Below is a small trained network, with its code and all its weights. Each question gives an input and a target symbol and asks what happens when units are switched off, that is, made to give their printed mean instead of their output.

import numpy as np


def w(rows, s, z=0):
    codes = np.array(rows[::2]) - 128.0
    scale = np.full(codes.shape[1], s)
    scale[-1] = z or s
    return codes * scale


def softmax(a):
    e = np.exp(a - a.max(-1, keepdims=True))
    return e / e.sum(-1, keepdims=True)


def log_softmax(a):
    a = a - a.max(-1, keepdims=True)
    return a - np.log(np.exp(a).sum(-1, keepdims=True))


def net(x, mask):
    ids = ['αγεθλμτψω'.index(c) for c in x.split()]
    T = len(ids)
    res = E[ids] + P[:T]
    u = 0
    for l in range(3):
        r = res
        for j in range(2):
            rows = slice(2 * j, 2 * j + 2)
            q, k, v = (r @ M[l][rows].T for M in (Q, K, V))
            z = softmax(np.where(np.tri(T) > 0, q @ k.T / 2**0.5, -1e9)) @ v
            o = O[l][rows]
            res = res + np.where(mask[u + j], z, o[:, -1]) @ o[:, :-1]
        u += 2
    return log_softmax(res[-1] @ U[:, :-1].T + U[:, -1])


Q, K, V, O = {}, {}, {}, {}
E = w([
[175,88,119,138],'α',
[193,103,164,125],'γ',
[95,120,146,160],'ε',
[246,204,239,21],'θ',
[97,249,115,169],'λ',
[131,32,127,191],'μ',
[141,197,210,80],'τ',
[87,170,208,160],'ψ',
[136,255,99,146],'ω',
],0.014)
P = w([
[134,149,96,253],'0',
[170,144,166,64],'1',
[205,153,200,127],'2',
[161,110,161,177],'3',
[169,114,163,192],'4',
[182,138,165,176],'5',
[170,98,141,215],'6',
[168,118,144,201],'7',
[181,107,144,201],'8',
],0.0066)
Q[0] = w([
[64,145,72,143],'0.h0',
[162,159,255,168],'0.h0',
[21,69,130,200],'0.h1',
[176,208,230,44],'0.h1',
],0.008)
K[0] = w([
[56,147,229,106],'0.h0',
[108,223,159,225],'0.h0',
[49,92,1,239],'0.h1',
[147,90,104,194],'0.h1',
],0.0074)
V[0] = w([
[254,138,100,138],'0.h0',
[160,232,133,72],'0.h0',
[189,80,137,127],'0.h1',
[58,36,69,210],'0.h1',
],0.0079)
O[0] = w([
[2,124,47,117,168],'0.h0',
[69,10,182,194,176],'0.h0',
[64,87,42,108,151],'0.h1',
[161,196,193,42,2],'0.h1',
],0.0093)
Q[1] = w([
[105,181,213,163],'1.h0',
[178,99,78,81],'1.h0',
[237,1,222,94],'1.h1',
[211,255,46,215],'1.h1',
],0.0066)
K[1] = w([
[145,172,165,110],'1.h0',
[152,65,80,139],'1.h0',
[189,123,69,7],'1.h1',
[91,161,84,186],'1.h1',
],0.013)
V[1] = w([
[111,2,194,80],'1.h0',
[227,112,105,134],'1.h0',
[67,198,62,100],'1.h1',
[145,230,106,216],'1.h1',
],0.008)
O[1] = w([
[6,144,222,165,179],'1.h0',
[175,47,137,63,30],'1.h0',
[89,169,89,138,3],'1.h1',
[189,121,75,169,249],'1.h1',
],0.012,0.0024)
Q[2] = w([
[125,70,91,159],'2.h0',
[41,119,144,130],'2.h0',
[85,177,158,52],'2.h1',
[97,202,35,2],'2.h1',
],0.01)
K[2] = w([
[200,155,116,27],'2.h0',
[108,67,89,226],'2.h0',
[97,32,179,205],'2.h1',
[5,161,99,116],'2.h1',
],0.012)
V[2] = w([
[108,187,66,99],'2.h0',
[68,97,147,211],'2.h0',
[86,128,2,95],'2.h1',
[220,151,130,243],'2.h1',
],0.0084)
O[2] = w([
[226,117,200,187,130],'2.h0',
[33,195,130,123,169],'2.h0',
[214,172,146,165,148],'2.h1',
[124,198,122,2,253],'2.h1',
],0.0081,0.016)
U = w([
[131,201,37,251,207],'α',
[124,189,47,240,193],'γ',
[128,69,85,121,148],'ε',
[88,152,102,221,71],'θ',
[111,107,127,103,31],'λ',
[164,100,112,181,4],'μ',
[82,102,77,137,114],'τ',
[95,65,57,94,48],'ψ',
[121,183,168,178,254],'ω',
],0.011,0.0065)

Each question gives the input, a string of symbols that net reads in full, and the target symbol t.
The units are the heads (2 rows each of Q, K, V and O). Each row of codes is followed by its name. A weight is (code - 128) times the scale printed after its matrix; where a second scale follows, it is the last column's (O and U).
mask holds one flag per head, layer by layer. A switched-off head (its flag False) gives its mean, the last column of its rows in O, instead of its output. The means were averaged over made-up inputs and are rounded, as every weight is.
A unit's drop is (log p(t) with every unit on - log p(t) with that unit switched off) / (log p(t) with every unit on - log p(t) with every unit switched off).
The circuit of an input: a set's keep is (log p(t) with only the set's units on - log p(t) with every unit switched off) / (log p(t) with every unit on - log p(t) with every unit switched off). Starting from all 6 units, units are removed one at a time, each time the one whose removal leaves the highest keep (on an exact tie, the one counted first), for as long as the keep stays at least 0.8.
circuit, biggest first: the units of the circuit, biggest drop first
most important unit: the unit with the biggest drop
heads that matter: for each layer, one digit per head in row order, 1 if its drop is at least 0.15 and else 0, layers parted by /
input ω τ ω ω μ, target ω: heads that matter : 10 / 11 / 01
input θ θ α ω θ λ γ ε, target θ: circuit, biggest first : [0.h0; 2.h1; 1.h0]
input ε ψ ω θ, target ε: heads that matter : 11 / 10 / 10
input α θ ε λ ε θ τ τ τ, target α: circuit, biggest first : [0.h1; 2.h1; 0.h0]
input μ α θ γ ψ ψ γ τ, target μ: heads that matter : 10 / 10 / 10
input λ θ ε θ θ τ τ μ, target λ: most important unit : 0.h1
input τ θ ε, target τ: circuit, biggest first : [0.h0; 2.h0; 2.h1; 1.h1]
input μ γ ω α α ψ θ, target μ: circuit, biggest first : [0.h0; 2.h0; 1.h0; 2.h1]
input ψ μ θ ε, target ψ: circuit, biggest first : [0.h0; 2.h1; 2.h0]
input ε α θ ε θ θ, target ε: circuit, biggest first : [0.h0; 1.h0; 2.h0]
input α τ τ, target α: circuit, biggest first : [0.h0; 2.h1; 0.h1; 1.h0]
input ψ α ε α τ θ, target ψ: heads that matter : 11 / 00 / 01
input λ α λ ψ α θ μ, target ω: heads that matter : 00 / 11 / 00
input ψ α ψ λ θ ψ ε ε, target ψ: circuit, biggest first : [0.h0; 2.h1; 2.h0; 1.h1]
input τ θ γ λ ε ε, target τ: heads that matter : 11 / 01 / 11
input θ λ λ γ α, target θ: circuit, biggest first : [0.h0; 1.h0; 2.h0; 2.h1]
input ω ψ μ α α ψ ψ, target ω: circuit, biggest first : [1.h0; 2.h1; 0.h1]
input ω ω α, target ω: circuit, biggest first : [1.h0; 0.h0; 1.h1; 2.h1]
input μ λ α μ α μ ε, target μ: circuit, biggest first : [0.h0; 1.h0; 2.h0; 0.h1]
input θ θ θ ψ α, target θ: heads that matter : 10 / 10 / 00
input ψ γ ψ μ, target ψ: heads that matter : 10 / 00 / 11
input λ ε ψ τ λ θ ε α ε, target λ: circuit, biggest first : [0.h1; 2.h1; 0.h0; 1.h1]
input λ ε ω ε λ γ, target λ: heads that matter : 11 / 11 / 01
input ψ ω λ μ, target ψ: circuit, biggest first : [0.h0; 0.h1; 2.h1; 1.h1]
input τ θ λ θ θ θ θ λ τ, target τ: heads that matter : 10 / 00 / 01
input λ τ α ψ θ, target λ: most important unit : 2.h1
input μ α ω ε γ, target μ: most important unit : 0.h0
input α ε θ, target α: most important unit : 0.h0
input ω μ θ γ α, target ω: heads that matter : 00 / 11 / 11
